Here is a tiny trained network, its code and every weight. The questions are about switching its units off for an input and a target symbol, where a switched-off unit gives its printed mean instead of its output.

import numpy as np


def w(rows, s, z=0):
    codes = np.array(rows[::2]) - 128.0
    scale = np.full(codes.shape[1], s)
    scale[-1] = z or s
    return codes * scale


def f(y):
    return y / 2 * (1 + np.tanh(0.7978845608 * (y + 0.044715 * y**3)))


def softmax(a):
    e = np.exp(a - a.max(-1, keepdims=True))
    return e / e.sum(-1, keepdims=True)


def log_softmax(a):
    a = a - a.max(-1, keepdims=True)
    return a - np.log(np.exp(a).sum(-1, keepdims=True))


def net(x, mask):
    ids = ['Φαδεηλμτ'.index(c) for c in x.split()]
    T = len(ids)
    res = E[ids] + P[:T]
    r = res
    for j in range(2):
        rows = slice(2 * j, 2 * j + 2)
        q, k, v = (r @ M[0][rows].T for M in (Q, K, V))
        z = softmax(np.where(np.tri(T) > 0, q @ k.T / 2**0.5, -1e9)) @ v
        o = O[0][rows]
        res = res + np.where(mask[j], z, o[:, -1]) @ o[:, :-1]
    y = f(res @ A[0][:, :-1].T + A[0][:, -1])
    res = res + np.where(mask[2:10], y, B[0][:, -1]) @ B[0][:, :-1]
    return log_softmax(res[-1] @ U[:, :-1].T + U[:, -1])


Q, K, V, O, A, B = {}, {}, {}, {}, {}, {}
E = w([
[161,160,204,79,51],'Φ',
[105,237,147,177,64],'α',
[158,151,76,113,133],'δ',
[126,190,60,160,154],'ε',
[130,210,123,191,128],'η',
[160,222,206,136,171],'λ',
[170,45,72,23,61],'μ',
[247,134,176,12,187],'τ',
],0.014)
P = w([
[89,96,134,180,104],'0',
[125,135,130,168,153],'1',
[185,109,131,176,135],'2',
[185,79,130,165,88],'3',
[132,118,112,160,67],'4',
[142,145,158,72,136],'5',
[194,49,179,141,178],'6',
[101,109,116,212,6],'7',
[76,200,143,88,117],'8',
[135,112,148,109,195],'9',
[109,134,130,163,97],'10',
],0.011)
Q[0] = w([
[242,111,172,188,127],'H0',
[123,157,180,53,187],'H0',
[118,123,118,103,254],'H1',
[55,125,126,225,44],'H1',
],0.0073)
K[0] = w([
[166,144,180,18,197],'H0',
[42,159,95,112,44],'H0',
[82,143,161,139,77],'H1',
[113,3,159,172,165],'H1',
],0.0052)
V[0] = w([
[160,140,238,170,204],'H0',
[177,114,202,1,84],'H0',
[121,93,225,89,162],'H1',
[190,68,36,60,170],'H1',
],0.0085)
O[0] = w([
[11,136,97,43,130,166],'H0',
[140,176,76,116,169,255],'H0',
[136,146,87,75,189,147],'H1',
[177,89,172,144,254,156],'H1',
],0.011,0.0078)
A[0] = w([
[201,230,31,225,164,162],'N0',
[1,182,110,117,65,167],'N1',
[92,146,211,197,169,125],'N2',
[119,226,183,158,172,137],'N3',
[149,139,186,176,154,147],'N4',
[82,187,68,178,170,252],'N5',
[143,115,102,47,145,81],'N6',
[159,122,19,44,52,200],'N7',
],0.0061,0.0035)
B[0] = w([
[161,89,93,42,56,244],'N0',
[57,116,120,127,201,180],'N1',
[160,57,125,120,20,127],'N2',
[193,61,138,152,182,192],'N3',
[254,68,19,102,115,135],'N4',
[136,30,189,3,141,217],'N5',
[136,98,139,211,198,211],'N6',
[74,181,240,89,98,254],'N7',
],0.0052,0.0058)
U = w([
[39,168,148,98,223,146],'Φ',
[131,193,159,11,146,145],'α',
[156,3,224,115,52,176],'δ',
[20,174,186,112,154,3],'ε',
[103,123,184,242,135,202],'η',
[39,136,245,203,140,131],'λ',
[90,171,145,128,34,139],'μ',
[223,178,89,171,101,93],'τ',
],0.0054,0.0057)

Each question gives the input, a string of symbols that net reads in full, and the target symbol t.
The units are the heads (2 rows each of Q, K, V and O) and the neurons (one row each of A and B). Each row of codes is followed by its name. A weight is (code - 128) times the scale printed after its matrix; where a second scale follows, it is the last column's (O, A, B and U).
mask holds one flag per unit, heads first, then neurons. A switched-off unit (its flag False) gives its mean, the last column of its rows in O or B, instead of its output. The means were averaged over made-up inputs and are rounded, as every weight is.
A unit's drop is (log p(t) with every unit on - log p(t) with that unit switched off) / (log p(t) with every unit on - log p(t) with every unit switched off).
The circuit of an input: a set's keep is (log p(t) with only the set's units on - log p(t) with every unit switched off) / (log p(t) with every unit on - log p(t) with every unit switched off). Starting from all 10 units, units are removed one at a time, each time the one whose removal leaves the highest keep (on an exact tie, the one counted first), for as long as the keep stays at least 0.8.
circuit, biggest first: the units of the circuit, biggest drop first
most important unit: the unit with the biggest drop
top k neurons: the k neurons with the biggest drops, biggest first
which heads matter: for each layer, one digit per head in row order, 1 if its drop is at least 0.15 and else 0, layers parted by /
drop of u: that unit's drop, to one decimal
input α τ τ δ ε α τ Φ, target Φ: most important unit -> H0
input μ ε λ, target δ: which heads matter -> 10
input η α δ, target μ: which heads matter -> 01
input Φ ε μ ε, target δ: circuit, biggest first -> H0, N0
input τ μ μ Φ α τ τ δ, target α: which heads matter -> 10
input τ τ τ, target Φ: which heads matter -> 11
input μ ε μ α, target δ: which heads matter -> 11
input α α Φ η, target μ: which heads matter -> 01
input μ μ η, target δ: top 2 neurons -> N0, N2
input τ Φ ε τ δ τ τ ε, target α: circuit, biggest first -> N0, N5, H0
input η μ μ μ, target τ: circuit, biggest first -> H0, N5
input ε μ ε, target δ: top 2 neurons -> N0, N2
input δ η ε τ τ τ Φ ε, target α: drop of N5 -> 0.3
input δ ε δ, target δ: drop of H1 -> 0.2
input μ ε μ Φ, target τ: drop of N1 -> 0.0
input μ μ μ ε Φ, target τ: most important unit -> H0
